The rows lie along a hidden order. The number after each row says roughly how far along it the row is, from 0 to 20. A new part has a new order.
[-50   2 -22 -14   0   2  -3 -10 -26  21  58 -15  -8   9 -18 -34  -1 -10
  -8 -14 -48  -8  37 -59 -59  16  14 -13   8 -22   4 -52   5  26  18  11
 -40   0   5 -12  19  27 -16  42 -13 -23 -30 -34  61  33  -6  -6  11 -31
   8  -8   4]
17
[  28   30   22   23    5   -5    6  -20    7   -6 -104   20   -1   -9
   29   56    4   36   11   30   18   38  -32   50   57  -24    3   15
   -6   22    9   50   -9  -36  -28    8   53    7   -8   18  -28  -33
   23  -75   35   10   77   23  -74  -51   32    1  -20   10    0    3
    7]
0
[-28   9   2 -12  -2 -11  -5 -23 -24  14   8 -12   3   5  -3   5 -10  -6
  -9  -4 -22   9  18 -14 -25  14  25   2   5 -15  -3 -24  13  21   8  14
 -29   2  -1   2  16   9   0  19 -11 -14  -3  10  22  14  13   1  17 -25
  -1 -18   5]
12
[-24  38  -8 -15  19  -6   5  12 -16 -19 -40  26 -10  -9  11  34   0  12
   6  21  15  36  18  -5  -5   8  78  10  -4  20   2   1  23  -9 -16  29
   4  16 -20   3  30  -6  -9 -54  22  -8  32  53 -24 -33  29  -1   1  16
  13   6 -12]
5
[ 14 -23  17  12  -9  10   1 -47   6  18 -20 -32  12   1   5  22  -7   5
   7  -9 -21 -39  -3   2   9 -21 -86   0   9 -26  14   6 -34  14  16 -32
   0 -14  16  -4 -41  10  19  21 -15  12  -5 -34   5  10 -12   5  -6 -14
 -24   8  21]
12
[  31  -45    6    5   -4   13   -2    3    7   10   35  -48   17   10
  -11  -18   -8  -20   10  -12  -16  -58    2    9    8  -13 -114  -11
   14  -44    1   12  -31   11   50  -43  -24  -23   15    6  -33   21
   14   47  -43   27  -42  -41   32   26  -35    6   -9  -10  -22    6
   23]
17
[  0  16   1  -4  16  -1   7   7  -5 -17 -54   7   1  -5  15  45  -4  12
  16  17  11  19   2  29  25  -7  -2   0   1   6  12  18   0 -16  -2   8
  13  12  -3  21  -3  -7  12 -36  20  10  57  11 -48 -37  22   0 -11   7
  -3   1   3]
7
[ 16  -4  43   7 -15   0   1 -60 -17  25 -66 -12  12  -1  17  86 -13  41
  14 -11 -21 -23 -18  41  31  -9 -66  13   8 -12  25  -8 -22  19 -10 -13
  12   2  17  11 -35  -7  57 -14  14  14  73 -16 -44 -20  16   6   0 -38
 -29 -13  26]
8
[-21   3   2   5  -6   4  -2 -41 -17  20 -16 -16   3   4   0  -1  -4  -9
   2  -8 -29 -11  12 -27 -30  -1 -28 -16  12 -24   8 -26  -8  24   2  -5
 -21  -6   5  -1  -8  15   7  24  -6  -5   2 -30   5   4  -6   0  12 -28
 -15 -11  14]
12
[ 10 -15  25   3  -6   3  -2 -43 -13  24 -18 -19  16  -2   8  59 -11  18
   8 -10 -17 -23 -10  13  11 -16 -56   4  10 -12  15  -9 -21  28   0  -1
  -1  -1  17  12 -30   0  48   0   2  11  42 -27 -21  -6  10   3   2 -25
 -38  -9  20]
10
[ 46 -25  36  12 -23  -5  -9 -56  -9  12 -49  -5  20  -2  14  66 -18  25
   0 -17  -1 -23 -31  55  32 -21 -55  26   1 -11   2  30 -13  14  -6 -21
  11  -3   8   9 -27 -16  53   6   1  26  32  18 -23 -12  14   9   9 -24
 -32  -6   7]
5
[-57  21 -21 -12  11  -5   1 -14 -33  12  40 -15  -7   7 -11 -16  -2  -8
  -3  -1 -38  20  35 -58 -46  22  31 -18   8 -22   7 -42  11  15   6  23
 -39  10   0   1  30  21 -19  14   1 -26 -11 -22  25  18  11  -9   8 -29
  14 -18  13]
15
[ 25 -10  35  11 -20   0  -2 -70 -11  28 -74 -13  20   0  15  69 -16  38
  11 -18 -10 -35 -15  30  26 -18 -77  16  10 -12  19  -5 -17  25  -5 -17
  11  -2  14   6 -37 -10  58  -4   4  17  54 -13 -50 -12  18  10   4 -32
 -40  -8  10]
8
[ 21 -12  41  17 -16  -3  -1 -66 -15  21 -93 -14  15  -1  19  88 -17  42
  12 -12 -10 -25 -15 117  32  -7 -68  14   9  -4  16 -18 -18  15 -12 -18
  11   3  12   9 -37 -11  67  -8  17  20  79 -12 -48 -21  19   9   2 -22
 -31 -13  24]
7
[-42 -18 -13 -18  -6  10  -2  -3 -18  15  34 -38   0  12 -19 -36  -4 -20
   5 -40 -50 -38  47 -33 -50  17 -26 -21  17 -36  27 -52  -3  36  33 -26
 -39 -11   3 -20   2  30 -14  59 -32 -10 -29 -42  56  34 -37   2  17 -24
  -1  -6  15]
20

Part 2:
[  2  22   5   9   2   0 -11   7   9  15 -14  -7 -11  12  -2 -13   0 -13
 -14   4   4   4   1  13  10  -7   7  18   6  -8  27  -2  41   0  -5 -31
  -1 -12  24  11   9  -1]
12
[  3 -43 -25  20  -7  50  -7 -13 -53  16  47   9 -21 -45   7  -3   3  47
 -17 -16 -15  28 -16   9  22 -21   4  40 -11 -15  42  -1 -34  26  31  20
 -38   7 -22  16  17  -4]
4
[ -7  33   9 -20   0  15  -2   1 -17  37 -39   4 -21   8  16 -17  -8 -40
 -20  12  16  -7  -1 -18   2 -46   6 -28 -22 -35  45   2  50  10 -14 -11
   1 -11  33  -5  -1   5]
9
[  3  33  21 -10   3  -1  -2   6   7   5 -49  -8  -7  21  12  -6  -4 -53
 -18  15  11  -7   5   0  -5 -46 -11   0   1 -24  42   0  59   1 -17 -27
  23 -14  41  -1  -9  21]
11
[ -6   4   0  -1  -2  25  -5  -6 -31  34   7   4 -33 -12  12 -23  -7 -11
 -24   7   6   4  -8 -14  13 -45  17  -3 -22 -29  69   1  25  19   1   8
 -24  -7  33   4  16  -4]
8
[  6 -48 -20  27  -3  21 -18  -8 -13  -4  35   9  -5 -20   0  -3   7  50
   0 -15 -27  15   0  30  19   3   0  28   7  18  13  -3 -35  -8  22 -18
 -17   6 -17  22  19  -4]
14
[-11  34   1 -28  -3  31   2  -6 -39  52 -21  10 -35  -9  18 -22 -11 -36
 -25  18  18  -7 -11 -37   4 -73  17 -54 -43 -49  65   2  42  26  -4  17
 -29  -7  31  -9   4  -2]
6
[ -6 -29 -23  15  -2  17 -10  -4 -26  21  48  13 -17 -26  -4 -13   1  41
  -8 -12 -11  10  -5   4  15  15  27 -12  -7  -2   9   0 -33   7  23  21
 -34   6 -19  17  21 -23]
10
[ 16  16  23  21   4 -17  -6   6  35 -29 -27 -24   5  14  -5   4   5 -33
  -5  11  -2   6  10  38   0 -18 -15  65  31  10  39  -4  45  -9   1 -41
  37 -16  53  10  -2  23]
14
[ -3 -35 -26  21  -4  39  -5  -3 -57  32  34   9 -25 -49   6 -11  -1  25
 -27 -12  -4  22 -14   2  12 -12  19  20 -13 -27  43   0 -21  28  29  38
 -50   4 -15  19  16 -12]
3
[ 21 -70   5  41   0 -20  -8  -1  37 -74   4 -14  25  -1  -3  25  15  36
  16 -20 -30   9  14  60  -3  43 -40  97  57  49 -22  -3 -37 -32  18 -39
  37   2  -8  24   1  28]
20
[-14  24   0 -14   0   4  -6   6 -20  39 -21   8 -13  13  -1 -15  -4 -10
  -6   5  16  -7   2 -26   8   0  14 -30 -18 -20   6   1  18   9 -19  -7
 -18  -7   1  -4  11 -15]
10
[ -4 -33 -24  20  -4  37  -2  -2 -56  34  46   9 -29 -45   6 -11  -1  32
 -27 -11  -3  24 -16  -3  14 -12  20  20 -14 -24  43   0 -15  32  30  42
 -48   4 -13  17  16 -10]
2
[  1 -30 -26  22  -5  45  -3  -2 -63  31  50   6 -29 -49   9  -8  -1  29
 -34 -11  -1  30 -20   2   9 -32  14  34 -15 -37  55   0 -11  41  33  40
 -50   2 -14  16  18  -7]
0
[ 13  27  24  12   4 -18  -2   6  38 -29 -33 -20   9  22  -5   9   1 -39
   2  12   3   0  12  26  -4  -9 -17  45  30   8  23  -3  53 -11   0 -38
  39 -14  48   1  -6  20]
15
[ -4 -33 -24  15  -3  34  -7  -3 -39  26  51  10 -23 -39   4 -12  -1  29
 -20 -11  -5  16 -11   5  11  -4  27  -3 -13 -19  35   0 -17  24  28  33
 -42   4 -13  21  19 -15]
6
[  2  49  23 -17   5 -41   5   6  50 -28 -42  -9  24  43  -9   9   1 -31
  18  10   8 -21  13  -2 -11  19 -12 -20  14  23 -42  -1  22 -25 -29 -32
  43  -5  16 -18 -16   8]
19
[ -7  26  10 -19  -1  19  -1  -3 -19  33 -34   3 -25   2  18 -20 -13 -46
 -24  14  13  -4  -5 -16   3 -64   7 -34 -25 -37  53   3  49  11 -13  -8
  -8  -9  32  -4   1   8]
9
[  4  50  30 -13   7 -23  10  13  31 -13 -58 -19   9  23   5  -2  -5 -74
 -14  17  21 -15   5   0 -22 -27 -10 -16   9 -21  24   2  70  -4 -19 -14
  35 -14  47  -9 -21  20]
12
[ -6 -43 -26  17  -4  26  -7  -3 -39  33  48  13 -20 -40   0  -9   0  35
 -16 -12  -8  16 -10   0  12  -1  24  -1 -12 -12  19   0 -29  21  25  34
 -38   7 -24  16  15 -19]
6
[ 12  39  40  -9  10 -35  10  11  51 -29 -63 -23   0  19   7  -4  -8 -93
 -17  23  17 -19   8  27 -25 -38  -2 -18  25 -12  45   2  87 -18 -16 -17
  47 -15  76   2 -19  26]
17
[ 16 -38  -1  37   2 -24  -6   6  33 -61  11 -11  29   2 -14  21  13  34
  19 -14 -21   6  14  48  -5  60 -20  59  50  44 -15  -3 -25 -27  16 -29
  27   2 -13  18  -1  12]
19
[ -6 -21 -17  13  -3  29  -5  -3 -45  36  37  10 -30 -33   5 -17  -4   7
 -25  -6   0  11 -11  -3   9 -15  26  -2 -16 -27  43   1  -5  23  18  35
 -43   1  -4  17  18 -15]
5
[  5  23   5  13   2  -1 -14   7  12   4 -15 -15  -6  12  -4 -10   2 -21
 -17   6   1   7   6  21  10 -12   3  32  14  -4  42  -3  45  -2  -1 -40
   3 -15  38  14  11  10]
12
